Below is a small trained network, with its code and all its weights. Each question gives an input and a target symbol and asks what happens when units are switched off, that is, made to give their printed mean instead of their output.

import numpy as np


def w(rows, s, z=0):
    codes = np.array(rows[::2]) - 128.0
    scale = np.full(codes.shape[1], s)
    scale[-1] = z or s
    return codes * scale


def f(y):
    return y / 2 * (1 + np.tanh(0.7978845608 * (y + 0.044715 * y**3)))


def softmax(a):
    e = np.exp(a - a.max(-1, keepdims=True))
    return e / e.sum(-1, keepdims=True)


def log_softmax(a):
    a = a - a.max(-1, keepdims=True)
    return a - np.log(np.exp(a).sum(-1, keepdims=True))


def net(x, mask):
    ids = ['αγδζηθμξστω'.index(c) for c in x.split()]
    T = len(ids)
    res = E[ids] + P[:T]
    r = res
    for j in range(2):
        rows = slice(3 * j, 3 * j + 3)
        q, k, v = (r @ M[0][rows].T for M in (Q, K, V))
        z = softmax(np.where(np.tri(T) > 0, q @ k.T / 3**0.5, -1e9)) @ v
        o = O[0][rows]
        res = res + np.where(mask[j], z, o[:, -1]) @ o[:, :-1]
    y = f(res @ A[0][:, :-1].T + A[0][:, -1])
    res = res + np.where(mask[2:18], y, B[0][:, -1]) @ B[0][:, :-1]
    return log_softmax(res[-1] @ U[:, :-1].T + U[:, -1])


Q, K, V, O, A, B = {}, {}, {}, {}, {}, {}
E = w([
[150,155,143],'α',
[126,120,41],'γ',
[153,161,134],'δ',
[153,162,133],'ζ',
[200,150,112],'η',
[152,162,134],'θ',
[142,194,141],'μ',
[179,128,59],'ξ',
[151,182,191],'σ',
[7,155,76],'τ',
[220,129,216],'ω',
],0.019)
P = w([
[86,37,123],'0',
[106,69,117],'1',
[118,95,112],'2',
[134,117,108],'3',
[144,139,105],'4',
[160,160,103],'5',
[170,179,99],'6',
[180,196,96],'7',
[192,218,95],'8',
[198,233,84],'9',
[213,255,88],'10',
],0.011)
Q[0] = w([
[163,139,147],'h1',
[190,145,253],'h1',
[73,55,114],'h1',
[86,57,123],'h2',
[110,181,73],'h2',
[249,136,66],'h2',
],0.057)
K[0] = w([
[146,150,148],'h1',
[253,161,210],'h1',
[101,39,155],'h1',
[159,36,118],'h2',
[166,176,116],'h2',
[156,190,10],'h2',
],0.049)
V[0] = w([
[82,181,165],'h1',
[226,28,30],'h1',
[101,214,11],'h1',
[70,129,130],'h2',
[222,62,73],'h2',
[205,137,117],'h2',
],0.011)
O[0] = w([
[75,106,154,142],'h1',
[254,163,35,121],'h1',
[89,40,41,254],'h1',
[112,130,55,60],'h2',
[101,4,201,204],'h2',
[156,120,214,240],'h2',
],0.009,0.0056)
A[0] = w([
[142,178,203,127],'n1',
[39,181,92,72],'n2',
[152,120,159,106],'n3',
[66,118,93,237],'n4',
[85,56,134,1],'n5',
[73,88,88,99],'n6',
[191,56,105,8],'n7',
[146,93,175,92],'n8',
[171,66,93,173],'n9',
[165,150,167,110],'n10',
[109,107,116,123],'n11',
[60,71,158,163],'n12',
[7,33,172,36],'n13',
[90,107,133,143],'n14',
[125,25,120,99],'n15',
[124,103,153,93],'n16',
],0.012)
B[0] = w([
[128,82,26,221],'n1',
[235,136,121,167],'n2',
[99,171,145,150],'n3',
[4,242,160,233],'n4',
[100,227,141,155],'n5',
[160,46,172,173],'n6',
[52,205,11,192],'n7',
[122,151,86,156],'n8',
[159,86,238,249],'n9',
[152,157,176,174],'n10',
[111,102,159,142],'n11',
[109,27,88,222],'n12',
[206,227,94,222],'n13',
[90,77,119,163],'n14',
[156,54,130,210],'n15',
[132,120,106,132],'n16',
],0.023,0.011)
U = w([
[97,176,123,144],'α',
[35,88,167,60],'γ',
[95,183,156,255],'δ',
[102,175,124,139],'ζ',
[214,182,181,119],'η',
[97,173,128,159],'θ',
[2,188,115,86],'μ',
[156,71,89,100],'ξ',
[47,124,21,149],'σ',
[111,247,102,121],'τ',
[196,187,45,116],'ω',
],0.0044,0.0056)

Each question gives the input, a string of symbols that net reads in full, and the target symbol t.
The units are the heads (3 rows each of Q, K, V and O) and the neurons (one row each of A and B). Each row of codes is followed by its name. A weight is (code - 128) times the scale printed after its matrix; where a second scale follows, it is the last column's (O, A, B and U).
mask holds one flag per unit, heads first, then neurons. A switched-off unit (its flag False) gives its mean, the last column of its rows in O or B, instead of its output. The means were averaged over made-up inputs and are rounded, as every weight is.
A unit's drop is (log p(t) with every unit on - log p(t) with that unit switched off) / (log p(t) with every unit on - log p(t) with every unit switched off).
The circuit of an input: a set's keep is (log p(t) with only the set's units on - log p(t) with every unit switched off) / (log p(t) with every unit on - log p(t) with every unit switched off). Starting from the 12 units with the biggest drops (on a tie, the unit counted first), units are removed one at a time, each time the one whose removal leaves the highest keep (on an exact tie, the one counted first), for as long as the keep stays at least 0.8.
units of the circuit, in order: the units of the circuit, biggest drop first
unit that matters most: the unit with the biggest drop
k most important neurons: the k neurons with the biggest drops, biggest first
heads that matter: for each layer, one digit per head in row order, 1 if its drop is at least 0.15 and else 0, layers parted by /
drop of u: that unit's drop, to one decimal
input η η γ ω τ, target ω: 2 most important neurons => n13; n12
input θ ω δ θ η η θ, target η: units of the circuit, in order => h1; n4; n1; n9
input α ω η γ ξ γ θ, target γ: unit that matters most => h2
input σ ξ δ, target ξ: units of the circuit, in order => h2; n12; n15
input θ δ μ ξ α, target ξ: 2 most important neurons => n12; n4
input δ σ δ δ ζ δ σ σ δ, target σ: 3 most important neurons => n1; n9; n12
input ζ γ η ω, target ω: units of the circuit, in order => h1; n1
input δ ω θ η σ τ μ α ω δ, target ω: units of the circuit, in order => n1; h1; n4
input θ α ω τ δ, target τ: units of the circuit, in order => h2; n4; n12
input ω δ ζ τ μ σ μ σ δ, target σ: units of the circuit, in order => h1; n9; n1
input θ η ω ζ α τ δ, target τ: 3 most important neurons => n4; n2; n12
input τ δ δ γ ω α, target ω: 4 most important neurons => n1; n4; n9; n12
input τ μ σ, target τ: units of the circuit, in order => h2; n12
input η δ δ τ θ, target τ: 3 most important neurons => n4; n2; n12
input ω μ τ, target ω: units of the circuit, in order => n13
input γ α σ σ, target σ: units of the circuit, in order => h1; n1; n9
input δ γ ω η σ τ ξ δ ζ σ θ, target σ: units of the circuit, in order => h1; n9; n12
input τ μ γ δ, target γ: units of the circuit, in order => n13; n7
input ξ η η θ δ ξ δ, target ξ: 4 most important neurons => n4; n12; n15; n7
input σ τ δ μ σ α, target σ: unit that matters most => h1
input δ η η τ γ σ, target τ: 2 most important neurons => n2; n4
input ω σ σ μ ω α δ γ δ ξ ξ, target ξ: units of the circuit, in order => h2; n15; h1
input ξ α ξ ζ, target ξ: 2 most important neurons => n4; n12
input δ ω δ η δ η θ ξ ξ ζ, target ξ: units of the circuit, in order => h2; n4
input τ ζ ω ω ξ ω ζ η η γ, target γ: heads that matter => 00
input α μ α, target μ: 2 most important neurons => n13; n9
input δ σ σ τ ω ζ η σ μ ζ, target μ: unit that matters most => h1
input ξ σ η η δ η α, target η: drop of n4 => 0.5
input θ ω ξ σ, target ω: drop of n10 => 0.1
input γ σ θ σ τ, target τ: drop of n4 => 3.2
